Here is a tiny trained network, its code and every weight. The questions are about switching its units off for an input and a class, where a switched-off unit gives its printed mean instead of its output.

import numpy as np


def w(rows, s, z=0):
    codes = np.array(rows[::2]) - 128.0
    scale = np.full(codes.shape[1], s)
    scale[-1] = z or s
    return codes * scale


def f(y):
    return y / 2 * (1 + np.tanh(0.7978845608 * (y + 0.044715 * y**3)))


def log_softmax(a):
    a = a - a.max(-1, keepdims=True)
    return a - np.log(np.exp(a).sum(-1, keepdims=True))


def net(x, mask):
    res = np.array(x, float).reshape(1, 5) / 4 @ E
    y = f(res @ A[0][:, :-1].T + A[0][:, -1])
    res = res + np.where(mask, y, B[0][:, -1]) @ B[0][:, :-1]
    return log_softmax(res[-1] @ U[:, :-1].T + U[:, -1])


A, B = {}, {}
E = w([
[51,150,177,110,119,127,143],'x0',
[165,77,141,94,248,101,214],'x1',
[72,151,187,117,106,70,145],'x2',
[117,1,200,31,70,143,65],'x3',
[80,153,182,115,109,72,145],'x4',
],0.0065)
A[0] = w([
[148,83,129,78,221,120,216,63],'N1',
[61,64,160,67,135,135,44,145],'N2',
[138,35,177,64,103,152,104,5],'N3',
[155,84,175,1,94,83,92,162],'N4',
[114,175,103,156,50,144,39,50],'N5',
[80,243,134,198,190,96,194,149],'N6',
],0.0076,0.0031)
B[0] = w([
[2,41,5,127,57,71,27,219],'N1',
[144,206,84,188,198,175,122,229],'N2',
[164,229,32,205,126,115,139,196],'N3',
[159,209,71,177,155,170,48,245],'N4',
[26,89,75,104,121,13,26,192],'N5',
[192,165,70,181,226,132,66,255],'N6',
],0.0078,0.0056)
U = w([
[161,167,98,165,147,140,118,2],'0',
[124,116,128,107,138,124,117,233],'1',
[64,83,82,110,111,66,100,60],'2',
[141,114,143,126,133,129,118,215],'3',
[132,118,136,133,125,138,130,205],'4',
[155,117,171,73,101,138,198,104],'5',
[140,66,235,37,74,127,211,24],'6',
[128,73,219,57,63,121,250,24],'7',
],0.013,0.0097)

Each question gives the input, the list of numbers given to net, and the class t.
The units are the neurons (one row each of A and B). Each row of codes is followed by its name. A weight is (code - 128) times the scale printed after its matrix; where a second scale follows, it is the last column's (A, B and U).
mask holds one flag per neuron, in row order. A switched-off neuron (its flag False) gives its mean, the last column of its row in B, instead of its output. The means were averaged over made-up inputs and are rounded, as every weight is.
A unit's drop is (log p(t) with every unit on - log p(t) with that unit switched off) / (log p(t) with every unit on - log p(t) with every unit switched off).
The circuit of an input: a set's keep is (log p(t) with only the set's units on - log p(t) with every unit switched off) / (log p(t) with every unit on - log p(t) with every unit switched off). Starting from all 6 units, units are removed one at a time, each time the one whose removal leaves the highest keep (on an exact tie, the one counted first), for as long as the keep stays at least 0.8.
circuit, biggest first: the units of the circuit, biggest drop first
most important unit: the unit with the biggest drop
top k neurons: the k neurons with the biggest drops, biggest first
drop of u: that unit's drop, to one decimal
input [3,3,2,7,6], class 0: most important unit	N4
input [8,8,-7,8,2], class 0: top 3 neurons	(N3; N4; N2)
input [3,-7,-3,7,-3], class 0: top 4 neurons	(N2; N3; N4; N1)
input [-4,-8,0,4,-4], class 2: top 2 neurons	(N5; N6)
input [-6,-1,-6,-5,0], class 3: top 3 neurons	(N4; N2; N3)
input [-5,-2,7,7,2], class 0: circuit, biggest first	(N4; N2)
input [-2,7,7,7,-3], class 0: circuit, biggest first	(N4; N3)
input [7,-2,-7,8,-7], class 0: circuit, biggest first	(N3; N2)
input [-6,2,-1,6,5], class 0: circuit, biggest first	(N4; N3)
input [3,-6,-3,-4,3], class 2: top 3 neurons	(N5; N2; N4)
input [2,7,4,-1,3], class 2: top 2 neurons	(N1; N2)
input [-6,0,-4,8,-1], class 0: top 3 neurons	(N3; N4; N2)
input [-5,3,2,6,-6], class 0: top 4 neurons	(N3; N4; N2; N5)
input [-6,-6,1,-5,-7], class 1: most important unit	N1
input [-3,6,0,-5,-1], class 2: drop of N3	0.1
input [-5,0,-5,5,2], class 0: drop of N5	0.1
input [-1,-8,3,1,-6], class 2: drop of N3	0.0
